Each row has a hidden stage along a path, written after it and counted from one end. A new block has a new path.
[  35  229  263 -146  263 -182  101  -91  -24   90 -100  171  200  -79
   78 -189 -119 -386  311 -254  212  358 -399  211  286 -340  179   82
  -41 -118  378   56   19  237  121  -74  164  248  180  151  -64  -41] -> 22
[ -53   17   67   57 -111 -222 -214  278  -82   76   79  218  -23 -115
  -57  179 -195   13 -208  -39   38  199 -462 -138  -84  148 -268  120
 -215  -98 -114  302  242  128 -182 -214  223  340 -231 -244 -281 -161] -> 24
[ 315 -107  510  283  -29 -212  343   65  -41 -458 -146    2  429   39
  101 -246  -35 -153  455  -26  -30  101   31  -16  170 -428 -137 -375
  348  375  426   61  413  -37  120  121  218 -157  280    3  -31  -69] -> 11
[  17  372  143  -74  418  -76 -217  126 -277  344  256  251 -462  -34
   68 -199  215  111   21  -52  -41  182 -266   74  188   68  148  178
  -71 -321 -383   64    5  141  -57 -219 -209  250  258   10 -178   26] -> 29
[ 148  -94  317 -387  182 -239  234  104  -97 -345 -124  273  181 -482
   93   -8 -132  312  171  140  167  415  -37  193  432  133   -3  200
  305  263 -172 -120   96  202   81  182  145  -78  -67  584  210  422] -> 22
[ 184  326  -23  197 -332 -253  165  353  -71 -344  -47   61  385 -281
   86 -236 -113  166 -200 -269    2  -25 -329 -107  -74   47 -102 -206
  350   98 -107   16  209 -178 -349   11  120 -311   11   88   17  328] -> 11
[ 257  409 -152  281   61   67  -66  132 -143 -125   93 -178  111  493
  331 -315  244   64  -48  -16 -159  -51  -43 -167  -50 -205   59 -268
  264   35 -105 -160  -13 -401  -34  -18 -229 -397  150   44 -199  176] -> 10
[-274   14   30 -145  215  115 -193  -96    5  168  -42 -235   16  135
 -204  357  -73  -58  193  342  133  234  -65  391  368 -230   -4  276
 -322   81  111  106 -206  153  200  -93  129  240 -205   33 -263 -339] -> 13
[ -27  361   45   89  119   45  -91 -168 -233    7  -59 -164  143   90
 -194  -48  181 -159  297   76  139  104 -195  280  438 -457    2 -174
  -83  161  293  -34 -137  140  197  -41   70   84   56  183 -187 -347] -> 13
[ -31  333   67  519  -89 -256 -225  194 -167  359  139 -145 -334  322
 -114  436  -84  132 -209  151   51   83 -487  192  -52 -294 -168  141
 -246 -131  142  232   61   18 -252 -266   -6  316 -135 -423 -431 -175] -> 13
[ 187   -1  214   18   78  -79  397 -188    1 -130 -156 -199  557 -330
  138 -273 -175  -93  410   31   -5  -16  119  -35  -29 -242   72  -61
  278  144  218 -215  -10  -66  186  143  278 -273   44  422  111  229] -> 14
[-281  159 -133 -115  257   75 -158  -59   17  534  112 -179 -178  -96
  -63  200  -28  100 -215  179  -90    4  -18   92 -202  303   -3  395
 -288 -281 -448  -52 -289 -155 -104 -298   24  122 -166 -127 -249   35] -> 21
[-262  146 -148 -152 -107  100 -235 -114  -67  -15  -99 -343  173  -74
 -469  360   80  217  135  264  108   -7   23  326  357 -222   16  151
 -226  163  155   85 -166  203   56   17  305  211 -325  197 -196 -510] -> 5
[ 280   32  220  138  125  -80  155 -138 -157 -129  -62 -209   69  166
   57   84  175  277  314  225   -1   45  174  134  233 -344    3  -75
  304  320  169 -179   34  -24  211  128    7 -143   64  307  -59   12] -> 4
[ 289 -188  375  297  -40 -219 -179  398 -274 -165  260  137 -374  413
  158  203   40  318  -60  304 -116  166  -75 -274  -79   -2 -452 -152
  170  260 -182  302  453  -49  -32  -37  -66   92  -44 -290 -339   23] -> 23
[   3  108   42  507  -77 -367  -40   39  -57  331  -71  -75   61 -190
  -13  217 -239  166 -193  217 -199   16 -180 -175 -436   45 -163  258
 -334 -325   21   17  230  -56 -259 -172  356  265 -375 -261 -213  -95] -> 15
[ 191   95  326  -92  241 -344  271  390  256   22  -23  348  -77  104
  500 -130 -212  -75 -111 -522   72  421 -393  216   13  100  176  248
  384 -151 -166  185  250 -129 -215 -146 -224  -79  384 -222    5  573] -> 4
[ 436  -62  396   35  156 -224  374   12  -60   46  130  160  111 -284
  401 -270  -96  -17   98 -154  -69   28 -100 -324 -345  119 -139  -65
  491   70 -230 -128  152 -174   30  -47    6 -226  207  118   14  539] -> 20
[ -88  178 -203   95  235  158 -257 -133   73  504   74 -284  -92  419
  117  109   93 -183   10  -43 -115  -24 -102    5 -171 -130   87  198
 -236 -247  -63   87 -170 -141  163 -251  -85  143  -68 -249 -388 -320] -> 3
[ 266    9  236  349 -356 -257  466 -100 -191 -454 -237 -257  641 -169
 -117  -31 -116  125  206   80  104 -110   36  -67  -22 -333 -319 -486
  388  548  503 -263  124 -162  -38  127  431 -327  -11  328   19  157] -> 11
[ 168   84   51   42   48  -79  233   45 -329  -80   78   -3   19 -204
   78 -116  126  420 -192  127  -39  -74   97 -175 -111  380 -322 -246
  369  292 -487 -400 -108 -332 -117 -112  -41 -400  100  323  -15  538] -> 26
[ 405  183  301  541  190 -284   66 -123 -245  448  120    5 -411  -15
   96  230  200  136  142  -58  -54  -11 -314  113   43 -253 -132   95
  186   14  -58   46  169  126  218 -163 -250  193  126 -154 -239 -185] -> 1
[-160  332  -35 -116  146   91  164 -282  -56   83 -143 -249  224    4
 -259  114  184  -52   43  -21  226   36  -90  469  349 -158    6  -98
   31  255  129 -332 -428 -144   -8 -204   56 -114  170  193 -127  -41] -> 8
[ 333   87  343  158   25 -464  401  281  134   93   -7  203  -25 -246
  363   18 -272  168  -91 -402   49  177 -391  123 -151   48   72  260
  474  -87 -129   83  260  -64 -237  -86  -91 -101  226  -73   58  586] -> 3
[ 105  -63 -217  273   93  176  -86  -51  -19   83   70 -406  166  177
  201   90   79  328  -64  512 -361 -213  345 -306 -324  109 -101  105
  -16   27 -393 -260  -75 -430   80  -31   13 -318 -310   43 -232    7] -> 11
[-164  217 -129 -222  195  152 -456  -76   83  144   30 -216   47  111
 -200  375    6   31  326  335  112  234 -250  412  583 -548  418  584
 -413 -187  240  233 -147  434  226   60  131  459 -358  190 -274 -659] -> 8
[ 271 -298  369  140  -46 -262   74  325    3  -79  157  181   16   37
  297   50 -293   36   10   14  -70  153 -215 -350 -293   55 -278   36
  183   56  -82  274  416  -38  -49  -68  135   69  -34 -213 -203  187] -> 24
[-211  201 -138   88  -75   86 -150   63  112  262   81 -291   38  183
 -156  156   27  -38 -173  -83  -81 -160 -108   55 -220    5  -44   58
 -145 -111  -96  156  -97 -230 -213 -284   88   60  -14 -395 -357 -249] -> 6
[  69  -57  416 -101  148 -129  103  -94 -108 -188 -131  230  258 -475
 -207  -19   23 -190  426   18  155  274 -239  236  527 -202 -156  -52
   15  292  141  109  196  387  256   -7  246  232   46  159  -26 -378] -> 14
[ 437   73  299  253  -28 -142  290  178  -11 -136  121  134  275  -45
  385 -385  -57 -271  105 -381  -47  -28 -342 -297 -224 -115 -172 -337
  496  150  -57   62  257 -225    0 -106  -74 -302  340 -136 -107  271] -> 12
[  74   53  515 -110  296 -106  157 -161 -354  105  108  166 -197 -110
 -207  -18  171  -92  333  -20  246  178 -199  223  388 -180 -216 -229
  134  297  123  -45  -47  229  171 -198   37  226  416  142 -155  -75] -> 28
[-135  -86  216 -189  218 -175   32 -122   63  152 -179   17  188   52
   34  202 -314 -268  176   87  207  441 -207  188  108 -176  -36  252
 -255  -27  368   70  -34  168  142  -77  337  324 -193   67 -144  -28] -> 16
[ 109  -41  327  234  147 -180 -272   90 -236  311  257  148 -483   41
  -89  364  116  164  -44  294  -83  133 -243  -78  -40   28 -348  143
 -179   -6 -242  256  240  167    8 -234    2  444 -130 -370 -396 -326] -> 20
[ 214 -235  494 -146  174   40  134   -5 -310 -464   35   42   35   53
  -39 -184  292  120  416  269  -21  120  382  -48  343  -43 -372 -464
  414  650 -101  -19  196  -19  326  142   34 -209  242  242  -48   -2] -> 21
[ 136  -92   17   60 -152 -245  -77  377  -11 -159   45   82  163    3
  288  -20 -312  230 -170   91 -136  150 -107 -398 -338  175 -129  141
   57 -112 -161  175  331 -105 -179   56  233  -23 -319   10 -113  281] -> 23
[ -97  411  -23 -191  383  208 -266  -72   25   24   -4  -73   70  113
  -91 -126  273 -177  397   37   36  211 -164  467  702 -471  448  221
 -164 -119   83  100 -123  233  227   -3 -109  166  141  137 -164 -514] -> 9
[ 359 -127  189  156   18   72 -201  173  -36  -34  318  -47  -68  390
  252  182   19  -41  160  153  -30   45 -288 -235   -7 -324 -179  -12
  188  204  -47  279  182    3  226  -50 -138   34  -54 -179 -400 -202] -> 10
[ 231   -5 -104  320  -36  146   41 -118   37  157  149 -480  234  451
  259   43   21    7    2  174 -208 -300  129 -386 -527 -194 -106 -124
  157   68   22 -170 -112 -490   55 -114   33 -298  -63 -113 -349   44] -> 8
[-259  141 -101 -289  112   -8 -141 -111   69  134 -172  -73  360  -50
  -52   38 -264 -341  137  -29  193  318 -277  152  145 -175  100  234
 -351 -150  297  102 -160  188  129  -56  354  270 -292  177 -139 -180] -> 15
[ 372  126  376  360  -72 -356  343  242   86 -102   24   79  146 -115
  245 -192  -71   96   46 -294 -139  -42 -181  -81 -224 -133   45  -54
  441  -35   23   77  401 -183 -275  -48   32 -159  325 -219  -30  260] -> 6
[-221   62   89 -182  141  -18 -103 -115 -109  204   -7 -192   25  146
 -195  282 -194  -72  223  202  260  232 -189  282  270 -332   40  208
 -279    3  381   72 -217  230  131  -91  261  340 -117  188 -246 -170] -> 26
[ 359   51  378 -149   -1 -226  210  221 -154 -165  177  342   35 -375
  217 -263  -30    8   21 -302   87  128 -324 -205  -56  161 -225 -174
  535  202 -300  104  212   22  -43  -27  -27 -138  210  131   16  441] -> 20
[  66  392   51  182  200   38   16  -44  -58  285  132 -110  -22 -295
  -53  -66  145    5  127  -32  -53 -109 -272  245  183 -171  151  155
   52 -116 -253  -40 -128   13    2 -180 -156  -31  174  -17 -143 -134] -> 12
[-178    2  -41 -196  111  106 -137  -47 -114  297  135  -32 -128 -271
 -196  334   37   95 -212  174   92   50 -190   94   23  364 -366  135
 -114  173 -529  -17 -268  -26   28 -301    7   79 -214  -33 -253  -40] -> 15
[ 178  267  122 -210  106 -113  106  136 -232   76  211   59 -221 -287
  110   57   26  375 -141   26  164  115 -227  140  103  184  -83  112
  428  168 -488 -126 -213  -37  -84  -30 -210 -221   38  368   13  636] -> 17
[ 125 -236  228   43  -21 -267 -160  288  -61 -372  -86   80  188   98
  149   69 -274  252  263  400 -105  359   61 -174  140 -219    6  222
 -111   -9  237  272  501  243   91  279  376  229 -383  180  -79 -126] -> 24
[  60  299  123  254  175   84   13 -301 -212  103  -30 -321  171   50
 -181  -67  210 -142  459  187   18  -71  -24  235  327 -576   63 -150
  -51  134  335 -113 -133   87  276  -23   76   31  116  166 -191 -417] -> 13
[  53  122 -227   46 -109   52 -386  276 -223 -122  170 -126   -7  282
  130  -44   38  295 -136  272 -175    5   24 -373 -149   65 -132  -31
  -32  -20 -272  130  106 -124  -20   63   51  -74 -341  100 -256   -3] -> 23
[-187  -53   98 -375  291  -21 -114  -53  256  217  -87   -1  239 -264
   21  228 -402 -255  346  108  182  415 -334  350  346 -276  324  683
 -340 -249  193  252  -78  425  243    6  265  412 -300  183  -92 -235] -> 14
[ 459   84  240  377  253 -326   83  171 -183  -64   32  256  -39   75
  503 -284   58  232   21  116 -279  200  -44 -338 -149   25   -7   26
  196 -154 -209 -157  404 -156  -28   23  -74 -101   59   58  -43  296] -> 23
[ 221  186   90   51   48 -108  321   68   88  119   69  -63  314 -558
  269 -298 -213   26   79 -195  -99 -128 -167 -101 -257   53  161  179
  355 -158 -302  -95  -14 -146  -85  -15   27 -312   91  202   89  458] -> 14
[ 263  -79  330    5   31 -318  243  181   12 -518 -219  167  324  -34
  172   30 -111  245  170  134   70  387  -41  153  363 -179    7   43
  287  288  197  -73  325   36  -27  195  182 -107  -23  282   87  216] -> 9
[-119  304   90 -129   72  -54  116 -163 -100  -53 -188   -8  449 -258
 -183 -341  -15 -367  301 -260  149  110 -197  154  254 -247   77 -186
  -68    3  356  -29  -57  135   72  -61  327   94  158  226  -28 -198] -> 23
[-665   81  -91 -743   25  236   12  -11  312   84 -145 -314  253 -237
 -499  311 -201 -122   62 -168  355  130  -46  753  438   57  164  331
 -135  140    5  221 -470  103  -72 -157  242   94    7   78  -83 -126] -> 5
[ 173 -212  404 -233  237  -19  118  126  -26 -365   -3  195  306 -184
  187 -456  -46 -147  530  -18  -94  198  129 -153  246 -109   69  -83
  218  113    4  163  350  147  271  156  173  -35  221  233   39  -53] -> 26

Each row has a hidden stage along a path, written after it and counted from one end. A new block has a new path.
[  79  -39  -52   61 -103   48   72   31  -10  -91  -25  -16  221 -195
  -44 -166  -28   67  111 -137   38   98  -63   92  -18    3    3   96
  -54   53  -41  -55 -130  284   30  -87  -64   22  -20  -24   91  103] -> 16
[ -18 -175 -143 -204  -82  103  -69  -98 -147  -80 -257  -99   91    6
   81   37 -249   46 -207 -258   12 -139  121   71   16 -106 -106   -9
   88  119  -14  -56  -93  158  -35 -115  -13 -207  197  -99  -30  -15] -> 2
[ -12  -35   33  -99  -48  151   34   69   35  -37  -98   24  260  -85
  -45  -60  -21   69  -50  -75 -166  -70  -16   -5   50   10   21   55
  -48   31  -49   47 -224  269  149  -98   21  -34   -8  -92   32   84] -> 8
[  63 -213  -59  -73  -97   24   51 -208 -176    5 -199 -133   41 -182
  -55  -28  -97   50  120  -44   56  -55  116   54   58   60  -74   61
  -29  -46 -121  -73    1   25    7   22   80  -38  162  106   51   20] -> 7
[-102  -91 -109  -54   97   33   45   34  -25  100  144  171  -42   55
  -45  -46  189  -97  188  195 -151  208  138  -98  133  123  162  -40
  -13   45  -83   36    3 -137 -275 -180   16   60   57 -159  -57 -107] -> 9
[ 137  -81   -5   18 -108   27   42   15 -139 -127 -144 -155  178 -202
 -139  -98 -106  129  100 -149   88  -80  -53  174  -52    0  -70   44
  -30   49  -27  -92 -151  187  122  -92  -72   10   10   96   82  135] -> 15
[-187 -195 -167  -61   94   52  -64   33 -176   67  101  140  -32   93
   -7   70  222 -105  123   -1  -97  279  211    3   81  -17  198  104
   54  123 -139 -109  113 -138 -371 -177   24  -12  100 -210  -36 -200] -> 12
[  75  113  133 -110   38   62  157   73  125   52  -10  164   74   48
 -175 -175   90   40  199  483 -219  -84  -11 -175  301  235   37 -305
  -42   25   77  188 -305  -14   23 -165    4   97  -84  -56 -109  114] -> 10
[ -86 -119  132  -83  -92  143  -72  -94 -168 -123 -268  -26  148   30
    4   94    4   99  -45  -46  -12  -53  135   13  143  -97    3   51
  122   98    1 -237  -61  107   14   43  145 -162   91    4  -63   -1] -> 20
[-173 -356 -196   63  135 -103  -51 -180    5  -54  143   -6 -246  -28
  -25  105  123 -166  115   21   55  245  102   -2  153   32   37  -20
  -21 -228 -183 -112   92 -378 -340  159  246 -112  171   33  -25 -137] -> 21
[-130 -266 -138  151  220  -20   54  261  -42   35  190  -49 -186  -59
   40  115  109  -82  273  -36 -182  270  159  107 -202  135  244  165
 -172  -46 -229 -126  209 -250 -358 -114  -30  116   29 -178   40 -190] -> 10
[-123   42 -225  302 -105 -100   10  224  440 -192  180  158  144 -150
  131 -266 -204   33  206 -426  -24  247 -247   41 -258   88   34 -231
 -188  -58 -125  362 -253  412  132 -189 -314   26 -107 -167   13  209] -> 26
[-128 -321 -183   42  108  -41  -30    7 -143   26   99  -23 -120  -62
  -51  105  144  -97  206  -73  -17  230  142  103  -15   29  116  140
  -59  -60 -231 -127  145 -230 -305  -28   67   10   99  -67   62 -154] -> 13
[ -85  113  323  -25   94  116  -78  408  257 -151 -118   63  190  143
 -149   25  151  205   41  251 -375 -220 -136  -98  120  107  190 -204
  -88   -4   -1  225 -432  102  265  -58   16    8 -228 -199 -211  166] -> 15
[-159  -25  106  -24  -17  134   45  -33   21  -50  -14  183   89   62
  -32   13   63  -31   63  129 -113   39   91  -95  170   33   12 -155
   52   31   24  -83 -155    0   34  -70  156  -62   29   28  -28   36] -> 23
[  89  158  219  -45    8  144  240   94  130  -28   -6  165  198  -46
 -235 -203   41   44  157  459 -196 -138  -71  -73  296  181  -45 -313
  -78   22  114   88 -433   78  240 -156  106  105 -159   92   26  224] -> 17
[  86  143  146   27   93   47  220  303  157   67  151   83  -23   20
  -60 -120   41   24  285  361 -247  -28  -18 -165 -101  325  109 -174
 -109   25  124   84 -119  -56  -59 -273 -152  206  -71  -72  -69   68] -> 5
[-158 -236 -165   -4  100   -2   62   -2   60  108   91  103 -138   -6
   72   41   38 -129  201   59 -154  184  158  -61   30  143   86  -25
 -109  -91 -200   58   75 -164 -254  -52   62    6  104 -146   23 -125] -> 4
[-251  -41   20   -3  -81  164   21 -134  -15  -56  -45  227   99   45
   82  -20    4  -58   47   14  -76  117  179  -84  117  -15   38 -152
   55   67  -25  -57  -94   54   64 -101  200 -106  123   31  -42   11] -> 27
[  63  154   54 -120   20  108  252   15  224   85   81  221   62   11
  -82 -249  -32  -55  120  477 -213  -93   -9 -226  230  268  -42 -365
  -79  -10  115  249 -349   10   95 -216   65   84  -13   -7  -41  149] -> 2
[ -13  -78  -73 -139  -95  138   42  -89  -96    4 -100   21  155  -67
   24  -57  -99   -1  -54  -99  -31  -41   98  -12    7   -4  -47   35
   28   82  -13  -30 -102  170   41 -150   36  -71  145  -21   41   26] -> 3
[ 133   99  200 -206  -32   96  136  -14   90   38 -162   62   95   76
  -55 -108  -13   85   50  409 -172 -186   14 -246  269  185  -39 -205
   51   42  186   52 -219   82  -29  -73    6  -14   15  -72 -157   83] -> 6
[ 119  144  243  -56   98  112  254  239  153  -29  212  109  145  -30
 -354  -90   81  -31  106  392 -180 -217 -206  -63  108  199 -130 -287
  -62  -74  226   -2 -442  -72  227 -220   50  146 -178  197  116  240] -> 18
[ 217   86 -173  193    7 -157  -76  202 -216 -390  215 -370 -112 -132
 -248 -166 -230  133   21 -337  335 -118 -186  261 -531   46  -23 -216
   86   96  247  -85 -162 -177   73 -464 -346   78  161  329 -163  191] -> 25
[ -79 -129  169  386  296 -171  324  534  490    5  344   -2 -460   21
  168  179 -112 -118  552  241 -284  137  -72 -111 -423  462   45 -269
 -315 -327   36  -88  196 -418 -356   -5 -172  210 -138  -65   40  -40] -> 28
[ 110 -164  276   57 -332 -257 -175 -259 -179   60 -394 -152  -95  -51
 -149   76  211  287  706  161  282 -108   14 -214  -24  264  -24    6
   83 -146 -141   37  203  -94    3  289 -136   60  116  208 -177  107] -> 15
[-128  -50  -31   83   -6  103  -40  121 -140 -190   92  -28   87  -43
  -77   38  -53    6  -22 -275   22   18   31  146 -236  -60   32  -26
   42   86   24 -169 -112    0  121 -256   -5  -27   85  132   25   57] -> 24
[  50 -126  136 -166 -157  130    0  -90 -161  -11 -337  -61  240  -64
  -42   49  -43  139   21  -63  -36 -151   72    2  120  -33  -80  118
   64   78  -21 -149  -79  257   70   27   21  -94   53  -18   34   46] -> 11
[ 249 -228 -258 -177   -4 -156 -184  -15 -385 -329 -260 -434  -93   28
 -226   52 -390  151 -228 -396  335 -301  -70  368  -33 -191 -274 -230
  234  178  173 -198 -158 -102 -215 -239 -314 -220  174   75 -129   42] -> 17
[ -58  -30   -6 -125  -29   87   89  -22   57  103   -2  182   80   30
  -25  -68   41  -43  131  162 -156   15   73 -155  139  135    4 -123
  -12   21  -21  111 -130   56  -37 -147   11   14   45  -89   -6   20] -> 5
[ -65 -106   32  -37 -112  132  -34  -47 -162 -141 -196  -17  200  -56
  -45   23  -81   80  -30 -189   21  -41   72  118   52 -110  -49   14
   71  116  -28 -173 -135  185  109  -72   56 -113   55   44   38   62] -> 20
[ 120  -54   91   -3   71  106   86  288 -230 -120  145 -194  118 -108
 -240   93   11   24  -12 -151   13 -132  -80  200 -313  -10  -46  163
   26   67  160 -363  -85  -46   36 -275  -84   87   -1  173  163   64] -> 16
[-120 -183 -276   33   79  -39 -203  153 -143 -371   -1 -209  -68   30
 -107   86 -332   36 -238 -548  108 -136  -42  346 -250 -175  -83 -288
   70   79    4  -19 -238 -113   71 -325 -150 -185  135   74  -91   64] -> 26
[  88   51  -47  188  -37   -2   85  184   39 -121  182  -27  117 -162
   -7 -182   33   46  185 -127   54  210 -100   47 -228   77  110  121
  -48   65   54 -110  -31  180 -100 -184 -176  110  -17  -30   25   74] -> 19
[ 149  117  132  -83   56  134  244  166   92   10   76   71  176  -72
 -177 -172   21   16   76  320 -203  -97  -76  -62  135  173  -15 -130
  -72   33  146    9 -302   94   67 -215   -3  119 -103    2   43  134] -> 11
[-229 -111  256  141 -410 -202 -181 -309   48  107 -334  193 -110   98
  121   98  154  170  773   69  179   72  115 -393  -67  276    1 -214
   88 -136 -183  191  242   -3   56  243 -102  -15  155  119 -210   84] -> 28
[-121 -253 -120  -63   -9   -8  -37 -151  -72   79  -42   27  -74  -28
   21   57   78  -54  164    0  -34  116  165  -74   61   84   59   57
  -20  -82 -192   15   95 -119 -179   27   99  -50  178  -56  -23 -100] -> 5
[ -26    4  -22  -70 -114   81   18  -43   14   34  -67   95  140  -38
   22 -125   12   46  115   21  -68   24   57 -122   15   98   54  -18
   -4   59  -41  122 -107  182   45 -134  -31    3   87  -75  -52   55] -> 4
[-272 -207 -126   40  -28   12  -93 -119 -130   11   24  194  -46   68
   25   67  158  -85  225  -63   12  285  213  -18  101  -15  112  -23
   69   60 -187  -80   96 -111 -220  -62   80  -62  123  -65  -28 -117] -> 21
[ -91 -244 -102  -52   31  -36  -86 -102 -182   44   -5   -1  -88   13
  -67   76  202  -35  194   49   17  161  160  -25   93   42  119   96
   42  -16 -155  -87  124 -205 -287   -5   72  -24  148  -58  -67 -134] -> 12
[-193  -35   15   -3  -33  183   60  -25    6 -124    1  135  139  -11
   15   -9 -102  -52  -68  -91  -88    4   84   23   19  -45  -38 -164
   18   42   28  -82 -200   81  171 -163  168 -103   82   90   35   74] -> 27
[-107   81  363  -89   48  104  -20  156  273 -153 -129   92   44  236
  -26  109   17  101  -61  298 -257 -245  -71 -258  196  102  -10 -341
   72  -71  200   22 -315  -26  109   50  113 -138  -61  -53 -248  119] -> 25
[ -98  -80  364   -7 -183   -5 -299  222  145 -108 -424  -71  222  124
   78  213  159  347  175 -165 -139 -149 -109 -176  -76   16  145  170
   37  -31 -113   64  -41  355  102  253 -156 -124 -102 -291 -226   76] -> 15
[-109  -58   20   68   23   80  -52  204 -225  -22   97   39   52   30
  -51   64  220   24  211  -64  -46  184  130   53 -193   12  228  179
   45  176  -43 -213  103  -47 -164 -243  -77   87   38  -77  -19  -84] -> 16
[-152 -136   31   32  -98   25  -10 -207  -70  -14  -85  127    5  -15
  -32    6   88  -10  244   87   35  114  143  -77  166   62    9 -102
   41  -29 -113  -57  -16  -66  -13   44  158  -51  106  101  -26   14] -> 22
[-208 -103  -50   17  -44  175   64 -115  -78  -70   -5  166  125  -45
   30  -21  -33  -82    8  -76  -55  143  173   45  109  -58    7  -64
   21   74  -67 -146  -98   64   45 -117  197  -86   97   59   73    2] -> 24
[  21  143  215  -55   31  145  131  142   97  -55  -19  154  181   32
 -203 -139  105   67  112  401 -216 -114  -40  -85  256  135   46 -261
  -34   59   96   80 -389   49  185 -162   96   67 -134   11  -61  166] -> 17
[  94 -147  -45 -198  -52  100   -7  -84 -256  -75 -212 -167  123  -63
  -95   24 -145   74 -137 -136   28 -175   83  111   49  -68 -104   44
   95  104   44 -170 -100   83  -13 -130   -4 -112  149   38    5   10] -> 8
[-155 -141 -127  -67   15   24  -31  -76  -46   92    9  132  -81   67
   60   -6  104  -65  171   98  -95  164  203 -127   79  106  140  -39
    8   30 -138   79   58 -117 -223 -108   48  -20  160 -147 -105 -116] -> 4
[  83 -237  -82 -167  -34  -54 -173  -83 -232 -306 -354 -312  -57   92
  -52  157 -360  137 -265 -326  196 -276   10  202   70 -192 -248 -199
  232  102  146 -252 -116  -28 -164  -34 -122 -314  173   28 -154   13] -> 22
[  72   57  155  -91   30  159  201  116   65  -24   -7  103  215  -59
 -214 -111   18   19   59  282 -190 -137  -62   -3  222  100  -67 -174
  -63   21   84   -5 -365   95  171 -149   93   58 -125   49   92  160] -> 15
[ 127   81  173 -141   28  141  232  103   96   33  -14   75  178  -55
 -198 -121  -18   26   65  332 -221 -198  -66  -87  191  180  -86 -190
  -66   -7  125   49 -338   88  154 -163   35   81  -92   45   53  159] -> 9
